Below is a small trained network, with its code and all its weights. Each question gives an input and a target symbol and asks what happens when units are switched off, that is, made to give their printed mean instead of their output.

import numpy as np


def w(rows, s, z=0):
    codes = np.array(rows[::2]) - 128.0
    scale = np.full(codes.shape[1], s)
    scale[-1] = z or s
    return codes * scale


def norm(h):
    return h / np.sqrt((h * h).mean(-1, keepdims=True) + 1e-5)


def f(y):
    return np.maximum(y, 0)


def softmax(a):
    e = np.exp(a - a.max(-1, keepdims=True))
    return e / e.sum(-1, keepdims=True)


def log_softmax(a):
    a = a - a.max(-1, keepdims=True)
    return a - np.log(np.exp(a).sum(-1, keepdims=True))


def net(x, mask):
    ids = ['ΔΛΠΦζηξω'.index(c) for c in x.split()]
    T = len(ids)
    res = E[ids] + P[:T]
    r = norm(res)
    for j in range(3):
        rows = slice(4 * j, 4 * j + 4)
        q, k, v = (r @ M[0][rows].T for M in (Q, K, V))
        z = softmax(np.where(np.tri(T) > 0, q @ k.T / 4**0.5, -1e9)) @ v
        o = O[0][rows]
        res = res + np.where(mask[j], z, o[:, -1]) @ o[:, :-1]
    y = f(norm(res) @ A[0][:, :-1].T + A[0][:, -1])
    res = res + np.where(mask[3:11], y, B[0][:, -1]) @ B[0][:, :-1]
    return log_softmax(norm(res)[-1] @ U[:, :-1].T + U[:, -1])


Q, K, V, O, A, B = {}, {}, {}, {}, {}, {}
E = w([
[120,132,201,114],'Δ',
[151,250,171,129],'Λ',
[113,154,101,81],'Π',
[115,158,98,81],'Φ',
[121,130,19,150],'ζ',
[98,154,98,77],'η',
[91,78,179,120],'ξ',
[72,158,181,108],'ω',
],0.019)
P = w([
[176,127,128,248],'0',
[149,117,113,172],'1',
[146,107,125,146],'2',
[147,102,129,126],'3',
[143,97,131,113],'4',
[137,93,134,103],'5',
[138,89,137,95],'6',
[133,88,136,92],'7',
[130,84,139,83],'8',
[147,84,148,98],'9',
],0.011)
Q[0] = w([
[98,154,121,107],'H1',
[78,109,134,130],'H1',
[101,62,123,88],'H1',
[110,101,156,9],'H1',
[88,220,33,22],'H2',
[131,129,99,67],'H2',
[155,120,168,69],'H2',
[156,123,23,102],'H2',
[142,130,102,39],'H3',
[140,74,56,100],'H3',
[179,135,107,87],'H3',
[146,132,183,84],'H3',
],0.016)
K[0] = w([
[163,137,109,108],'H1',
[137,52,135,127],'H1',
[82,17,96,154],'H1',
[59,74,88,61],'H1',
[153,145,144,214],'H2',
[142,132,170,169],'H2',
[16,74,158,133],'H2',
[154,146,39,249],'H2',
[98,169,159,179],'H3',
[87,77,66,249],'H3',
[141,118,132,183],'H3',
[197,157,180,140],'H3',
],0.013)
V[0] = w([
[155,121,154,27],'H1',
[173,56,58,144],'H1',
[111,133,105,160],'H1',
[118,53,79,141],'H1',
[20,124,128,156],'H2',
[9,125,151,82],'H2',
[143,56,148,212],'H2',
[190,201,162,117],'H2',
[130,93,210,228],'H3',
[120,209,127,57],'H3',
[106,75,82,180],'H3',
[129,10,128,66],'H3',
],0.011)
O[0] = w([
[161,136,153,208,184],'H1',
[93,61,158,140,72],'H1',
[129,93,118,63,111],'H1',
[166,119,130,190,98],'H1',
[46,184,171,93,167],'H2',
[2,162,74,148,188],'H2',
[195,143,116,158,154],'H2',
[191,199,65,76,162],'H2',
[51,116,82,116,254],'H3',
[176,194,155,106,132],'H3',
[74,60,143,110,67],'H3',
[179,74,123,78,69],'H3',
],0.0059,0.0078)
A[0] = w([
[179,89,53,248,54],'N1',
[186,9,133,179,72],'N2',
[54,53,68,206,38],'N3',
[130,222,128,100,254],'N4',
[71,71,179,74,98],'N5',
[213,93,90,44,113],'N6',
[199,39,172,219,25],'N7',
[206,141,1,115,59],'N8',
],0.0087,0.0027)
B[0] = w([
[85,103,146,2,152],'N1',
[119,197,110,90,145],'N2',
[185,191,212,191,155],'N3',
[146,76,186,101,255],'N4',
[139,100,107,152,171],'N5',
[183,201,148,164,156],'N6',
[112,161,142,150,135],'N7',
[134,38,55,154,177],'N8',
],0.0099,0.0083)
U = w([
[154,133,164,136,140],'Δ',
[155,111,209,13,130],'Λ',
[161,147,147,106,87],'Π',
[103,69,76,109,254],'Φ',
[180,253,175,143,63],'ζ',
[173,142,166,131,84],'η',
[111,134,149,242,142],'ξ',
[44,191,94,83,156],'ω',
],0.012,0.0046)

Each question gives the input, a string of symbols that net reads in full, and the target symbol t.
The units are the heads (4 rows each of Q, K, V and O) and the neurons (one row each of A and B). Each row of codes is followed by its name. A weight is (code - 128) times the scale printed after its matrix; where a second scale follows, it is the last column's (O, A, B and U).
mask holds one flag per unit, heads first, then neurons. A switched-off unit (its flag False) gives its mean, the last column of its rows in O or B, instead of its output. The means were averaged over made-up inputs and are rounded, as every weight is.
A unit's drop is (log p(t) with every unit on - log p(t) with that unit switched off) / (log p(t) with every unit on - log p(t) with every unit switched off).
The circuit of an input: a set's keep is (log p(t) with only the set's units on - log p(t) with every unit switched off) / (log p(t) with every unit on - log p(t) with every unit switched off). Starting from all 11 units, units are removed one at a time, each time the one whose removal leaves the highest keep (on an exact tie, the one counted first), for as long as the keep stays at least 0.8.
units of the circuit, in order: the units of the circuit, biggest drop first
unit that matters most: the unit with the biggest drop
top k neurons: the k neurons with the biggest drops, biggest first
drop of u: that unit's drop, to one decimal
input η ω Δ Φ ω ω Φ, target Λ: unit that matters most	N4
input ξ Δ ζ Δ, target Φ: units of the circuit, in order	[H1, N5, H3, N4]
input ω Π Δ Δ Δ Δ Δ ξ ξ Δ, target ξ: units of the circuit, in order	[H2, H1]
input ξ ξ Λ ω ω Λ Π, target ξ: units of the circuit, in order	[H3, N3, H1, H2]
input ζ Δ Φ Φ Π, target ζ: units of the circuit, in order	[H2, N6]
input Δ ω η, target Φ: units of the circuit, in order	[H2, N8]
input Δ ζ Δ, target Φ: units of the circuit, in order	[H1, H3, N5]
input ξ ω ω ω Λ Δ η Π, target ξ: units of the circuit, in order	[H3, H1, N3, H2]
input ξ Π Δ ω Δ Φ, target ξ: units of the circuit, in order	[H3, N3, H2, H1]
input ζ ζ Φ η, target ζ: top 2 neurons	[N2, N4]
input Δ Π ξ, target ξ: top 3 neurons	[N4, N5, N1]
input η Λ Π, target Λ: drop of H3	0.6
input Δ Λ ξ Δ ω Δ Φ, target Φ: drop of H3	0.6
input η ξ Δ Δ Φ, target Λ: drop of H3	0.3
input Δ ω Π, target Φ: top neuron	[N8]
